What can hang from each mark
K785: K421 K705 K810 K903
K705: K670
K421: K327 K670 K705
K810: K705 K785
K903: K421
K327: K670 K903

Known rows, with every way that one mark hangs from another
K421[K327 K670]: [ 10.0   8.2   1.1  -8.6  -2.9 -28.0   9.2 -19.6  10.3 -24.5  16.0 -43.7
  14.2  -9.1  24.0  -6.7 -16.9  34.8 -20.9  -6.4]
K810[K785[K421]]: [  5.0  -7.9  32.8 -10.9  -9.0   8.8   8.7  -7.9 -37.8  -9.6  34.9 -41.9
  15.1  -7.2   3.4   9.1  12.0 -35.1   0.3  15.3]
K810[K785[K421 K705[K670] K903]]: [ 19.8  -4.8  34.5   7.9 -17.5  -9.9  14.1  -5.8 -29.0 -13.4  68.0 -59.1
  24.4 -33.4  20.7 -15.1   5.7 -28.7 -14.6  47.9]
K421[K327[K670]]: [  5.8   2.1  -8.2  -6.5   5.0   6.6   1.5 -20.4   1.4 -28.8  13.1 -22.5
  12.4   8.4   3.5   2.1 -37.4  10.9  -8.4   6.1]
K785[K705 K810 K903]: [ 20.2  16.1   0.0  17.5  -3.1 -10.1  37.8 -27.4 -28.8 -28.8  43.7  -7.8
  20.2 -18.7   4.5 -15.2 -42.0   6.0 -29.1  66.6]
K903[K421[K327 K670]]: [ 18.4  -8.7  10.1 -26.2 -11.2 -24.8  15.0 -10.4   7.2 -18.8   4.0 -15.6
   4.3  10.4   5.3  -6.3  -8.0  44.7 -12.1  28.5]
K785[K705[K670] K903]: [ 36.8  11.9  13.7  21.9  -5.5 -25.6  18.1  -4.3  -5.0  -5.5  47.4 -30.4
  23.1 -29.1  34.6 -37.0 -13.6   8.8 -22.0  54.2]
K810[K705 K785[K903[K421]]]: [-10.3   1.3  46.2 -24.4 -22.1   5.2  15.7  12.3 -39.8 -14.2  58.5 -46.4
  -1.2  -9.4   1.4 -11.9 -13.3 -12.0  11.4  29.9]
K903[K421]: [ 22.8 -10.0  16.9 -23.4  -4.7  -4.5  15.7  -1.4 -11.6  -2.5  -7.2  11.1
   0.4  22.1  -4.7  -2.9   0.3  20.2   3.4  37.8]
K903[K421[K327[K670] K705]]: [ -4.7 -16.3  10.7 -28.8  -8.0 -19.4  16.0  -6.3   4.2 -35.3  25.7  -5.8
   7.5  27.0 -16.8 -16.1 -23.7  27.9   0.9  38.1]
K903[K421[K327 K670 K705]]: [ -1.8 -11.3  17.0 -30.1 -13.8 -43.8  21.2  -6.5  10.1 -32.1  27.6 -21.0
   9.1  14.4  -1.8 -22.2  -9.9  45.3  -7.0  30.3]
K421[K327[K670 K903] K705]: [-36.9  -5.7  -1.6 -19.3  -9.5 -26.3  -3.6 -24.9  -6.5 -62.0  47.7 -15.2
  26.0  24.6   0.1 -27.1 -49.4   4.7 -11.9  18.6]
K785[K421[K327 K705[K670]] K810 K903]: [  7.7 -38.3  -5.7   5.4  -3.2 -48.8  23.3 -61.0 -24.3 -60.3  77.1 -17.6
  17.7 -14.2  -2.9 -10.9 -50.4  31.5 -27.1  62.3]
K810[K705 K785[K421[K327 K670] K903]]: [-16.3 -10.0  36.4 -15.2 -19.3 -23.3  16.8  -4.3 -29.5 -37.6  83.7 -80.3
   8.2 -29.9   1.7  -7.8 -11.5  -9.8  -5.1  26.4]
K903[K421[K670 K705]]: [  1.0  -3.7  26.6 -32.9 -10.2 -42.7  21.6  -5.5  -0.9 -27.4  22.5  -7.4
   5.6  16.4   0.9 -21.2  15.2  32.3  -8.7  37.3]
K810[K705[K670] K785[K421[K327]]]: [-15.5 -16.5  27.5 -20.1 -15.2 -14.2   0.1  -4.7 -16.4 -22.3  76.2 -64.5
  -3.6 -15.0  10.7  -2.9  -5.3  -8.9  -1.2  -1.9]
K327[K903[K421]]: [  1.5  -9.5  10.4 -28.5 -17.5 -11.0  -5.1 -17.1 -31.4 -22.2  -3.0  27.3
  12.3  32.6  10.0 -11.3 -13.5   4.1  -9.9  44.6]

Rows
[-10.8 -19.6  -5.6 -15.6   8.6 -26.5  24.9 -41.6 -29.6 -47.3  45.2  -1.7
  -7.4   3.2 -28.0  18.7 -15.8   5.4 -17.8  36.4]
K785[K421 K810[K705]]
[ -3.0   5.1  -2.5 -15.8 -13.8 -33.5  -4.4 -29.6  -2.3 -39.1  17.5 -29.1
  21.2   1.4  31.7 -12.7 -25.9  28.2 -29.5   5.2]
K421[K327[K903] K670]
[ -0.4 -26.8  -1.0  -0.1  -4.9 -62.0  32.3 -61.9 -23.0 -73.4  77.3 -31.6
  22.2 -20.8  -5.4  -9.0 -38.8  33.8 -36.6  65.4]
K785[K421[K327 K670 K705] K810 K903]
[ 37.7 -16.2  10.5  23.5  -2.6 -49.8  23.7 -14.7  -6.1 -24.0  67.7 -40.8
  26.0 -37.7  13.4 -28.4   0.9   0.8 -28.5  80.4]
K785[K421 K705[K670] K903]
[ -4.0 -21.8  -7.1 -14.9   7.5 -32.8  15.1 -48.0 -23.1 -44.6  51.0  -0.8
 -10.6   0.6 -11.6  15.4 -11.6  14.3 -24.0  31.8]
K785[K421 K810[K705[K670]]]
[-21.0  -2.0   8.9 -40.4 -14.1 -15.9 -13.7 -32.0 -23.9 -60.5  21.1  27.0
  13.4  41.9   3.6 -13.1 -10.8  -7.4 -21.7  58.5]
K327[K670 K903[K421[K705]]]
[-18.6   3.4  10.4 -13.1  -6.3 -54.3  18.7 -14.1  14.1 -43.7  49.9 -51.3
  22.0  -3.5  11.7 -29.8 -19.7  35.8 -15.0  -3.8]
K421[K327 K670 K705]
[ 20.1 -15.3  -0.8  22.1  -1.1 -37.2  31.0 -14.8  -2.7 -47.0  69.1 -53.8
  33.0 -33.0 -13.3 -20.3 -28.3  -4.6 -27.7  86.3]
K785[K421[K327[K670]] K705 K903]
[-32.5  -8.5  29.6 -27.6 -20.6 -22.0   6.2  -5.7 -26.7 -40.6  73.0 -67.1
   5.0 -12.2  -0.6  -1.7  -4.6 -17.5  -7.9   9.1]
K810[K705 K785[K421[K327[K903] K670]]]
[ 13.0  17.1  38.2   6.7 -17.6  14.5  19.7   8.4 -35.5  -3.5  47.8 -53.3
  26.4 -24.3  18.2 -17.6  -9.1 -32.6  -3.6  34.0]
K810[K785[K705 K903]]
[ 11.2 -30.1   4.5   2.8   0.0 -48.2  23.4 -59.7 -35.2 -54.4  72.1  -4.7
  14.6 -12.3  -0.2 -10.0 -25.7  18.2 -27.8  70.4]
K785[K421[K705[K670]] K810 K903]
[ 16.8 -10.4  -9.4  16.9  -6.2 -54.3  42.2 -47.3 -10.9 -64.0  75.7 -44.8
  26.6 -38.4  -6.4  -9.6 -34.9  23.1 -52.0  83.9]
K785[K421[K327 K670] K705 K810 K903]
[ -3.5   5.9  -4.4 -17.4   4.3  -8.1  10.1 -37.1 -21.6 -26.3  30.1   9.1
 -13.8   9.3   9.0   6.2 -26.6  22.3 -15.5   4.9]
K785[K810[K705[K670]]]
[ -7.7 -14.2  14.2 -31.5 -20.3 -28.7  -7.4 -19.1 -24.5 -29.7  18.4  24.2
  13.2  33.5  16.5 -25.5 -11.8  10.9 -11.7  42.0]
K327[K903[K421[K705[K670]]]]
[ -6.9   0.9   4.4 -37.4 -12.4  -2.9 -17.7 -34.4 -25.6 -51.1   5.2  30.5
   9.8  38.1   8.4  -1.3  -9.3  -7.7 -24.6  57.9]
K327[K670 K903[K421]]
[-13.1  -5.9  17.2 -35.0 -21.6 -38.4  -1.3 -20.6 -23.5 -39.4  17.5  14.3
  16.1  28.7  14.2 -23.6  -3.9  12.1 -17.6  43.8]
K327[K903[K421[K670 K705]]]
